Here is a tiny trained network, its code and every weight. The questions are about switching its units off for an input and a class, where a switched-off unit gives its printed mean instead of its output.

import numpy as np


def w(rows, s, z=0):
    codes = np.array(rows[::2]) - 128.0
    scale = np.full(codes.shape[1], s)
    scale[-1] = z or s
    return codes * scale


def norm(h):
    return h / np.sqrt((h * h).mean(-1, keepdims=True) + 1e-5)


def f(y):
    return y / 2 * (1 + np.tanh(0.7978845608 * (y + 0.044715 * y**3)))


def log_softmax(a):
    a = a - a.max(-1, keepdims=True)
    return a - np.log(np.exp(a).sum(-1, keepdims=True))


def net(x, mask):
    res = np.array(x, float).reshape(1, 3) / 4 @ E
    u = 0
    for l in range(3):
        y = f(norm(res) @ A[l][:, :-1].T + A[l][:, -1])
        res = res + np.where(mask[u : u + 5], y, B[l][:, -1]) @ B[l][:, :-1]
        u += 5
    return log_softmax(norm(res)[-1] @ U[:, :-1].T + U[:, -1])


A, B = {}, {}
E = w([
[200,91,202,3,120,224,71,194,98,37,214],'x0',
[168,13,118,193,110,143,143,109,196,180,169],'x1',
[122,144,239,88,191,100,255,72,234,112,145],'x2',
],0.006)
A[0] = w([
[124,254,151,100,146,149,81,140,122,93,47,41],'0.n1',
[157,123,139,53,132,181,113,156,106,86,168,130],'0.n2',
[121,240,181,108,170,81,112,142,51,129,119,3],'0.n3',
[170,133,171,143,193,70,177,134,161,132,162,98],'0.n4',
[115,149,92,194,85,129,134,60,176,131,61,128],'0.n5',
],0.0061,0.0036)
B[0] = w([
[174,119,94,89,40,70,193,184,140,114,178,197],'0.n1',
[134,146,113,209,209,140,136,73,106,162,178,255],'0.n2',
[132,107,69,59,75,130,254,149,90,110,108,182],'0.n3',
[50,123,96,91,134,164,78,152,114,163,100,190],'0.n4',
[158,107,136,98,153,149,75,158,143,42,170,234],'0.n5',
],0.0081,0.0047)
A[1] = w([
[176,106,100,138,105,163,104,177,115,117,92,70],'1.n1',
[121,172,99,191,118,51,152,70,140,121,57,121],'1.n2',
[171,64,144,158,57,146,196,145,160,136,136,2],'1.n3',
[102,150,98,183,139,147,183,79,70,253,108,139],'1.n4',
[85,88,71,124,116,94,124,191,167,100,82,174],'1.n5',
],0.0071,0.0032)
B[1] = w([
[83,163,218,130,148,97,172,143,147,141,49,170],'1.n1',
[239,140,116,162,197,255,146,158,100,53,174,213],'1.n2',
[96,115,101,165,81,23,121,68,174,177,155,140],'1.n3',
[196,156,167,60,78,47,81,174,174,138,164,144],'1.n4',
[127,126,194,103,145,134,81,101,88,147,211,253],'1.n5',
],0.0087,0.0037)
A[2] = w([
[137,3,115,167,110,118,118,74,156,193,151,2],'2.n1',
[129,121,155,70,120,33,116,104,147,172,196,123],'2.n2',
[69,117,199,95,128,106,71,132,107,70,79,81],'2.n3',
[109,133,185,61,159,170,212,84,186,124,62,31],'2.n4',
[130,112,101,143,79,137,79,178,41,169,94,85],'2.n5',
],0.0072,0.0035)
B[2] = w([
[89,215,65,22,80,131,239,177,15,38,84,253],'2.n1',
[214,107,178,144,83,70,45,172,174,154,115,204],'2.n2',
[203,123,132,109,81,121,154,154,144,219,140,128],'2.n3',
[68,132,89,217,97,114,47,107,124,194,12,198],'2.n4',
[59,112,156,159,150,114,147,51,254,164,53,209],'2.n5',
],0.009,0.004)
U = w([
[111,160,42,47,53,103,234,165,87,55,109,169],'0',
[178,115,127,176,249,215,84,85,111,71,221,247],'1',
[49,148,158,158,123,132,60,60,176,227,14,188],'2',
[226,85,168,97,64,70,85,151,158,200,182,14],'3',
],0.012,0.0012)

Each question gives the input, the list of numbers given to net, and the class t.
The units are the neurons (one row each of A and B). Each row of codes is followed by its name. A weight is (code - 128) times the scale printed after its matrix; where a second scale follows, it is the last column's (A, B and U).
mask holds one flag per neuron, layer by layer. A switched-off neuron (its flag False) gives its mean, the last column of its row in B, instead of its output. The means were averaged over made-up inputs and are rounded, as every weight is.
A unit's drop is (log p(t) with every unit on - log p(t) with that unit switched off) / (log p(t) with every unit on - log p(t) with every unit switched off).
The circuit of an input: a set's keep is (log p(t) with only the set's units on - log p(t) with every unit switched off) / (log p(t) with every unit on - log p(t) with every unit switched off). Starting from the 12 units with the biggest drops (on a tie, the unit counted first), units are removed one at a time, each time the one whose removal leaves the highest keep (on an exact tie, the one counted first), for as long as the keep stays at least 0.8.
units of the circuit, in order: the units of the circuit, biggest drop first
most important unit: the unit with the biggest drop
top k neurons: the k neurons with the biggest drops, biggest first
top k neurons in layer l: the k neurons of layer l with the biggest drops, biggest first
drop when u is switched off: that unit's drop, to one decimal
input [1,3,2], class 3: top 3 neurons -> (1.n4, 0.n5, 2.n2)
input [2,-1,1], class 3: units of the circuit, in order -> (1.n4, 0.n2, 0.n5)
input [5,-2,7], class 2: most important unit -> 2.n4
input [3,2,-3], class 3: units of the circuit, in order -> (1.n4, 0.n5, 0.n2)
input [7,8,5], class 0: units of the circuit, in order -> (2.n1, 0.n5, 1.n3)
input [2,-6,-7], class 2: top 3 neurons -> (2.n5, 2.n1, 1.n2)
input [-8,7,8], class 1: top 2 neurons -> (1.n2, 0.n5)
input [5,-2,-7], class 2: top 3 neurons -> (2.n5, 1.n2, 0.n5)
input [-1,-2,0], class 3: units of the circuit, in order -> (2.n1, 0.n1)
input [2,6,6], class 0: top 2 neurons -> (2.n1, 1.n1)
input [-7,-6,3], class 1: top 2 neurons -> (1.n2, 2.n1)
input [2,-2,-4], class 2: top 2 neurons -> (2.n5, 1.n5)
input [0,3,2], class 3: top 3 neurons -> (1.n5, 0.n4, 1.n2)
input [-6,1,-6], class 1: units of the circuit, in order -> (1.n2)
input [3,2,-1], class 3: top 3 neurons -> (0.n5, 1.n4, 0.n2)
input [7,7,4], class 0: top 4 neurons -> (2.n1, 0.n5, 1.n2, 1.n5)
input [-1,7,-8], class 2: top 2 neurons -> (2.n5, 1.n1)
input [-3,-3,1], class 3: top 4 neurons -> (1.n5, 0.n2, 0.n1, 2.n2)
input [-4,0,-4], class 1: top 2 neurons in layer 2 -> (2.n4, 2.n2)
input [0,-5,7], class 2: top 2 neurons in layer 2 -> (2.n4, 2.n1)
input [1,3,-1], class 3: top 2 neurons in layer 0 -> (0.n5, 0.n1)
input [2,-6,8], class 2: top 2 neurons -> (2.n4, 2.n1)
input [-8,3,6], class 1: top neuron in layer 1 -> (1.n2)
input [-7,-5,7], class 1: top 2 neurons in layer 1 -> (1.n2, 1.n1)
input [3,4,0], class 0: top 3 neurons -> (2.n1, 1.n5, 1.n2)
input [0,-4,-5], class 2: top 2 neurons in layer 2 -> (2.n5, 2.n1)
input [1,6,2], class 0: drop when 2.n1 is switched off -> 1.8
input [3,6,-5], class 0: drop when 2.n1 is switched off -> 2.7
